Here is a tiny trained network, its code and every weight. The questions are about switching its units off for an input and a target symbol, where a switched-off unit gives its printed mean instead of its output.

import numpy as np


def w(rows, s, z=0):
    codes = np.array(rows[::2]) - 128.0
    scale = np.full(codes.shape[1], s)
    scale[-1] = z or s
    return codes * scale


def norm(h):
    return h / np.sqrt((h * h).mean(-1, keepdims=True) + 1e-5)


def f(y):
    return y / 2 * (1 + np.tanh(0.7978845608 * (y + 0.044715 * y**3)))


def softmax(a):
    e = np.exp(a - a.max(-1, keepdims=True))
    return e / e.sum(-1, keepdims=True)


def log_softmax(a):
    a = a - a.max(-1, keepdims=True)
    return a - np.log(np.exp(a).sum(-1, keepdims=True))


def net(x, mask):
    ids = ['Σβδεημφω'.index(c) for c in x.split()]
    T = len(ids)
    res = E[ids] + P[:T]
    u = 0
    for l in range(3):
        q, k, v = (norm(res) @ M[l].T for M in (Q, K, V))
        z = softmax(np.where(np.tri(T) > 0, q @ k.T / 2**0.5, -1e9)) @ v
        res = res + np.where(mask[u], z, O[l][:, -1]) @ O[l][:, :-1]
        u += 1
        y = f(norm(res) @ A[l][:, :-1].T + A[l][:, -1])
        res = res + np.where(mask[u : u + 8], y, B[l][:, -1]) @ B[l][:, :-1]
        u += 8
    return log_softmax(norm(res)[-1] @ U[:, :-1].T + U[:, -1])


Q, K, V, O, A, B = {}, {}, {}, {}, {}, {}
E = w([
[116,114,139,132],'Σ',
[155,155,153,126],'β',
[89,137,145,127],'δ',
[5,212,96,5],'ε',
[95,151,132,141],'η',
[115,133,151,123],'μ',
[115,103,142,119],'φ',
[149,130,59,125],'ω',
],0.021)
P = w([
[184,146,97,141],'0',
[24,141,128,187],'1',
[68,126,160,176],'2',
[202,172,214,123],'3',
[245,182,189,61],'4',
[185,143,194,84],'5',
[162,164,146,60],'6',
[234,178,188,60],'7',
[201,212,193,90],'8',
[3,145,65,91],'9',
],0.0066)
Q[0] = w([
[74,109,173,45],'0.h0',
[1,182,41,129],'0.h0',
],0.004)
K[0] = w([
[102,105,103,1],'0.h0',
[108,161,194,157],'0.h0',
],0.0075)
V[0] = w([
[196,74,70,253],'0.h0',
[160,72,231,57],'0.h0',
],0.0054)
O[0] = w([
[3,173,104,125,5],'0.h0',
[86,217,114,175,124],'0.h0',
],0.014,0.0028)
A[0] = w([
[56,197,56,225,49],'0.n0',
[108,173,142,74,27],'0.n1',
[51,78,102,118,110],'0.n2',
[154,123,165,125,126],'0.n3',
[128,128,48,79,250],'0.n4',
[165,152,49,2,244],'0.n5',
[35,127,188,53,211],'0.n6',
[76,103,127,176,136],'0.n7',
],0.0073,0.0023)
B[0] = w([
[133,121,100,165,158],'0.n0',
[125,86,127,131,133],'0.n1',
[129,167,122,149,138],'0.n2',
[151,159,128,128,206],'0.n3',
[147,175,224,165,158],'0.n4',
[81,142,226,148,253],'0.n5',
[161,218,179,133,237],'0.n6',
[255,139,98,172,125],'0.n7',
],0.0065,0.0027)
Q[1] = w([
[203,149,253,50],'1.h0',
[174,243,247,88],'1.h0',
],0.006)
K[1] = w([
[33,133,28,27],'1.h0',
[2,117,125,113],'1.h0',
],0.0055)
V[1] = w([
[172,85,112,91],'1.h0',
[254,101,65,140],'1.h0',
],0.0064)
O[1] = w([
[91,94,186,182,64],'1.h0',
[1,175,246,180,3],'1.h0',
],0.0098,0.0044)
A[1] = w([
[93,190,217,127,160],'1.n0',
[57,103,125,75,2],'1.n1',
[61,92,51,172,76],'1.n2',
[170,119,17,159,160],'1.n3',
[163,137,155,103,82],'1.n4',
[51,189,105,85,130],'1.n5',
[114,190,184,91,121],'1.n6',
[202,2,117,172,180],'1.n7',
],0.0092,0.0025)
B[1] = w([
[68,31,96,149,236],'1.n0',
[142,137,165,93,95],'1.n1',
[183,200,131,141,110],'1.n2',
[126,71,169,20,253],'1.n3',
[129,193,99,161,199],'1.n4',
[166,125,254,119,129],'1.n5',
[74,131,112,164,208],'1.n6',
[201,173,182,63,239],'1.n7',
],0.0062,0.0039)
Q[2] = w([
[135,2,143,108],'2.h0',
[176,14,105,218],'2.h0',
],0.0042)
K[2] = w([
[189,147,146,177],'2.h0',
[174,51,139,2],'2.h0',
],0.0095)
V[2] = w([
[105,2,169,56],'2.h0',
[55,160,158,207],'2.h0',
],0.0068)
O[2] = w([
[2,208,176,14,142],'2.h0',
[191,34,193,93,2],'2.h0',
],0.0087,0.0034)
A[2] = w([
[225,62,139,152,250],'2.n0',
[45,169,79,197,210],'2.n1',
[106,143,206,27,179],'2.n2',
[2,241,187,133,117],'2.n3',
[178,69,149,231,243],'2.n4',
[143,198,116,186,141],'2.n5',
[30,125,70,172,67],'2.n6',
[140,108,98,49,129],'2.n7',
],0.0078,0.0023)
B[2] = w([
[43,186,236,162,217],'2.n0',
[165,199,117,78,144],'2.n1',
[153,237,99,153,253],'2.n2',
[171,219,186,69,245],'2.n3',
[2,88,139,167,167],'2.n4',
[145,126,15,144,149],'2.n5',
[223,197,18,184,123],'2.n6',
[222,83,240,159,187],'2.n7',
],0.0051,0.0047)
U = w([
[126,216,208,46,220],'Σ',
[208,125,45,75,154],'β',
[147,138,110,92,35],'δ',
[161,142,42,196,204],'ε',
[82,82,187,160,56],'η',
[144,98,38,2,19],'μ',
[59,121,169,89,1],'φ',
[164,51,176,225,138],'ω',
],0.0084,0.0028)

Each question gives the input, a string of symbols that net reads in full, and the target symbol t.
The units are the heads (2 rows each of Q, K, V and O) and the neurons (one row each of A and B). Each row of codes is followed by its name. A weight is (code - 128) times the scale printed after its matrix; where a second scale follows, it is the last column's (O, A, B and U).
mask holds one flag per unit, layer by layer, with each layer's heads first. A switched-off unit (its flag False) gives its mean, the last column of its rows in O or B, instead of its output. The means were averaged over made-up inputs and are rounded, as every weight is.
A unit's drop is (log p(t) with every unit on - log p(t) with that unit switched off) / (log p(t) with every unit on - log p(t) with every unit switched off).
The circuit of an input: a set's keep is (log p(t) with only the set's units on - log p(t) with every unit switched off) / (log p(t) with every unit on - log p(t) with every unit switched off). Starting from the 12 units with the biggest drops (on a tie, the unit counted first), units are removed one at a time, each time the one whose removal leaves the highest keep (on an exact tie, the one counted first), for as long as the keep stays at least 0.8.
units of the circuit, in order: the units of the circuit, biggest drop first
k most important neurons: the k neurons with the biggest drops, biggest first
k most important neurons of layer l: the k neurons of layer l with the biggest drops, biggest first
input μ η η η ε φ η η ω, target Σ: units of the circuit, in order => (1.h0; 2.n0; 0.h0; 0.n7)
input φ μ ε β φ η β Σ μ, target β: units of the circuit, in order => (1.h0)
input Σ η Σ η η φ β δ, target β: units of the circuit, in order => (0.h0; 1.h0)
input η η η η ω, target Σ: units of the circuit, in order => (0.h0; 1.h0; 2.h0)
input Σ μ φ Σ η η, target β: units of the circuit, in order => (0.h0; 1.h0)
input Σ Σ Σ, target β: units of the circuit, in order => (0.h0; 1.h0)
input φ β φ β, target ε: 3 most important neurons of layer 0 => (0.n7; 0.n0; 0.n5)
input φ η φ, target ε: 2 most important neurons of layer 0 => (0.n7; 0.n6)
input φ φ μ η, target ε: 3 most important neurons of layer 0 => (0.n7; 0.n0; 0.n5)
input φ β φ μ, target ε: 3 most important neurons => (0.n7; 1.n3; 0.n0)
input φ β η ω, target ε: 3 most important neurons => (0.n5; 0.n7; 0.n0)
input φ δ η η φ β η β η δ, target ε: 3 most important neurons => (0.n7; 0.n6; 0.n0)
input β δ η ω η ω η η, target ω: 2 most important neurons => (0.n7; 0.n4)
input Σ ε Σ, target β: units of the circuit, in order => (1.h0)
input φ φ β β ω β ω η ω, target ε: 2 most important neurons of layer 1 => (1.n7; 1.n3)
input Σ η ω η η β η β Σ η, target β: 2 most important neurons of layer 1 => (1.n3; 1.n0)
input φ ω η, target ε: 3 most important neurons => (0.n7; 0.n6; 0.n0)
input β η Σ η β, target ω: 2 most important neurons => (0.n7; 0.n5)
input φ ω φ φ Σ, target ε: 2 most important neurons => (0.n4; 0.n7)
input Σ η β, target β: units of the circuit, in order => (1.h0)
